Here is a tiny trained network, its code and every weight. The questions are about switching its units off for an input and a target symbol, where a switched-off unit gives its printed mean instead of its output.

import numpy as np


def w(rows, s, z=0):
    codes = np.array(rows[::2]) - 128.0
    scale = np.full(codes.shape[1], s)
    scale[-1] = z or s
    return codes * scale


def norm(h):
    return h / np.sqrt((h * h).mean(-1, keepdims=True) + 1e-5)


def f(y):
    return y / 2 * (1 + np.tanh(0.7978845608 * (y + 0.044715 * y**3)))


def softmax(a):
    e = np.exp(a - a.max(-1, keepdims=True))
    return e / e.sum(-1, keepdims=True)


def log_softmax(a):
    a = a - a.max(-1, keepdims=True)
    return a - np.log(np.exp(a).sum(-1, keepdims=True))


def net(x, mask):
    ids = ['αβγδηθλμξπστφψ'.index(c) for c in x.split()]
    T = len(ids)
    res = E[ids] + P[:T]
    u = 0
    for l in range(2):
        q, k, v = (norm(res) @ M[l].T for M in (Q, K, V))
        z = softmax(np.where(np.tri(T) > 0, q @ k.T / 2**0.5, -1e9)) @ v
        res = res + np.where(mask[u], z, O[l][:, -1]) @ O[l][:, :-1]
        u += 1
        y = f(norm(res) @ A[l][:, :-1].T + A[l][:, -1])
        res = res + np.where(mask[u : u + 4], y, B[l][:, -1]) @ B[l][:, :-1]
        u += 4
    return log_softmax(norm(res)[-1] @ U[:, :-1].T + U[:, -1])


Q, K, V, O, A, B = {}, {}, {}, {}, {}, {}
E = w([
[120,175,237,171,69,118,132,157,99],'α',
[148,159,126,159,110,146,129,135,118],'β',
[185,113,191,131,130,78,166,178,128],'γ',
[142,154,104,145,131,169,123,125,95],'δ',
[175,114,175,75,101,111,49,4,186],'η',
[72,48,134,71,207,52,66,189,130],'θ',
[143,150,148,171,93,137,149,123,110],'λ',
[33,162,124,185,69,223,39,44,178],'μ',
[109,153,202,156,97,183,144,110,62],'ξ',
[26,168,91,57,203,113,144,128,86],'π',
[88,180,45,131,99,33,136,66,114],'σ',
[122,166,160,126,81,132,160,100,91],'τ',
[73,97,231,122,205,97,124,49,148],'φ',
[92,228,148,207,129,65,109,15,74],'ψ',
],0.02)
P = w([
[133,48,76,157,181,116,255,133,218],'0',
[57,225,153,127,108,56,105,67,117],'1',
[74,178,148,150,94,66,107,48,108],'2',
[80,158,128,121,73,68,139,48,116],'3',
[85,148,142,133,76,68,132,63,125],'4',
[80,138,139,147,91,87,109,49,101],'5',
[82,150,136,155,99,80,106,55,105],'6',
[83,138,155,170,95,80,91,48,82],'7',
],0.0075)
Q[0] = w([
[78,89,49,71,182,60,53,48,254],'0.h0',
[89,188,151,235,115,50,195,98,93],'0.h0',
],0.0081)
K[0] = w([
[132,163,159,2,139,76,13,26,106],'0.h0',
[5,116,118,201,235,77,182,138,210],'0.h0',
],0.0084)
V[0] = w([
[66,109,254,116,91,141,131,117,57],'0.h0',
[140,184,152,134,62,43,91,144,152],'0.h0',
],0.0093)
O[0] = w([
[84,82,192,218,45,29,251,165,196,197],'0.h0',
[146,207,174,191,11,158,107,174,183,3],'0.h0',
],0.012,0.0022)
A[0] = w([
[186,187,160,52,93,128,79,152,22,55],'0.n0',
[82,202,104,152,67,189,148,125,2,4],'0.n1',
[71,106,117,127,110,101,92,154,28,133],'0.n2',
[105,90,100,72,88,41,48,240,128,176],'0.n3',
],0.0085,0.0029)
B[0] = w([
[143,110,82,220,148,142,149,73,168,237],'0.n0',
[150,115,99,121,108,56,111,129,173,254],'0.n1',
[148,121,106,129,145,126,145,214,107,209],'0.n2',
[98,112,8,166,129,143,75,172,183,146],'0.n3',
],0.015,0.0052)
Q[1] = w([
[185,171,152,164,172,89,134,88,100],'1.h0',
[9,207,139,77,177,118,49,98,146],'1.h0',
],0.011)
K[1] = w([
[91,136,97,118,193,204,110,101,132],'1.h0',
[80,254,95,147,109,59,62,175,99],'1.h0',
],0.0099)
V[1] = w([
[143,147,187,183,94,206,100,164,2],'1.h0',
[191,149,161,170,145,46,192,204,144],'1.h0',
],0.0071)
O[1] = w([
[178,59,131,64,166,195,184,76,255,2],'1.h0',
[142,195,116,68,204,157,118,68,137,108],'1.h0',
],0.015,0.0039)
A[1] = w([
[190,186,214,75,36,114,131,96,141,1],'1.n0',
[158,64,27,100,144,110,127,166,142,114],'1.n1',
[219,96,102,123,154,188,1,22,159,38],'1.n2',
[73,189,135,135,126,124,164,232,8,110],'1.n3',
],0.0084,0.0036)
B[1] = w([
[215,151,137,112,102,119,89,174,67,168],'1.n0',
[196,80,127,174,137,90,199,173,176,211],'1.n1',
[72,154,254,90,97,160,149,174,135,227],'1.n2',
[103,115,67,37,87,199,135,90,114,252],'1.n3',
],0.012,0.005)
U = w([
[159,202,173,131,114,153,210,194,222,104],'α',
[132,97,212,142,146,220,129,173,131,238],'β',
[165,201,159,146,254,65,76,75,173,117],'γ',
[158,77,162,97,207,139,116,113,97,243],'δ',
[123,111,156,152,61,142,157,194,103,24],'η',
[180,133,55,178,129,117,88,115,87,5],'θ',
[219,108,91,228,164,115,181,79,163,134],'λ',
[90,60,119,133,122,48,71,243,129,139],'μ',
[37,56,208,143,188,39,176,74,144,48],'ξ',
[183,54,105,120,128,101,128,57,77,116],'π',
[60,101,120,214,79,230,63,31,201,155],'σ',
[183,164,170,46,124,112,182,105,101,79],'τ',
[13,130,122,65,123,141,133,172,66,57],'φ',
[246,127,178,50,81,62,42,151,114,178],'ψ',
],0.008,0.0032)

Each question gives the input, a string of symbols that net reads in full, and the target symbol t.
The units are the heads (2 rows each of Q, K, V and O) and the neurons (one row each of A and B). Each row of codes is followed by its name. A weight is (code - 128) times the scale printed after its matrix; where a second scale follows, it is the last column's (O, A, B and U).
mask holds one flag per unit, layer by layer, with each layer's heads first. A switched-off unit (its flag False) gives its mean, the last column of its rows in O or B, instead of its output. The means were averaged over made-up inputs and are rounded, as every weight is.
A unit's drop is (log p(t) with every unit on - log p(t) with that unit switched off) / (log p(t) with every unit on - log p(t) with every unit switched off).
The circuit of an input: a set's keep is (log p(t) with only the set's units on - log p(t) with every unit switched off) / (log p(t) with every unit on - log p(t) with every unit switched off). Starting from all 10 units, units are removed one at a time, each time the one whose removal leaves the highest keep (on an exact tie, the one counted first), for as long as the keep stays at least 0.8.
circuit, biggest first: the units of the circuit, biggest drop first
top k neurons: the k neurons with the biggest drops, biggest first
k most important neurons of layer l: the k neurons of layer l with the biggest drops, biggest first
input ξ α α δ λ β ψ γ, target ξ: circuit, biggest first -> [0.h0, 1.h0]
input π γ δ β, target π: circuit, biggest first -> [0.h0]
input τ φ σ λ φ λ λ, target τ: top 3 neurons -> [0.n0, 0.n3, 0.n1]
input λ β λ δ, target λ: top 3 neurons -> [0.n1, 0.n2, 0.n0]
input σ π ξ, target σ: circuit, biggest first -> [0.h0, 0.n0]
input γ δ σ ξ, target γ: top 2 neurons -> [0.n1, 0.n0]
input λ λ η α ψ δ τ ξ, target λ: top 2 neurons -> [0.n2, 0.n0]
input σ μ λ π α, target σ: circuit, biggest first -> [0.n0, 0.h0]
input α θ λ, target α: circuit, biggest first -> [0.h0, 1.h0]
input ψ ψ ψ θ φ β α, target ψ: circuit, biggest first -> [0.h0, 1.n0, 1.h0, 0.n0]
input φ λ ξ α, target φ: circuit, biggest first -> [1.n3, 1.h0]
input λ λ τ, target λ: 2 most important neurons of layer 0 -> [0.n1, 0.n0]
input ψ ξ σ β α ξ ξ γ, target ψ: top 3 neurons -> [1.n0, 0.n0, 0.n1]
input μ ξ ξ λ μ δ, target μ: circuit, biggest first -> [0.n1, 1.h0]
input γ α μ μ λ γ, target γ: circuit, biggest first -> [1.h0]
input λ α τ α λ δ, target λ: top 3 neurons -> [0.n2, 0.n1, 0.n0]
input θ ξ μ ψ λ λ γ ξ, target θ: 2 most important neurons of layer 0 -> [0.n1, 0.n0]
input λ α β, target λ: top 2 neurons -> [0.n1, 0.n2]
input β ξ η ξ φ ξ, target β: circuit, biggest first -> [0.h0, 1.n2, 1.h0]
input δ μ δ μ θ β, target δ: circuit, biggest first -> [0.h0]
input ψ ξ μ β, target ψ: circuit, biggest first -> [0.h0, 1.n0, 0.n0, 1.h0]
input ψ ξ π ψ α λ ξ, target ψ: top 2 neurons -> [1.n0, 0.n0]
input β σ δ α ξ, target β: top 2 neurons -> [1.n2, 0.n0]
input ψ λ δ θ φ σ δ, target ψ: top 4 neurons -> [0.n0, 0.n1, 1.n0, 0.n3]
input λ γ ξ σ μ ξ γ τ, target λ: top 3 neurons -> [0.n0, 0.n2, 0.n1]
input φ ψ ξ, target φ: top 2 neurons -> [1.n3, 0.n0]
input α μ φ λ η τ, target α: circuit, biggest first -> [0.h0]
input β ξ γ, target β: 2 most important neurons of layer 0 -> [0.n1, 0.n0]
input α γ β η τ τ γ, target α: circuit, biggest first -> [0.h0, 1.h0]
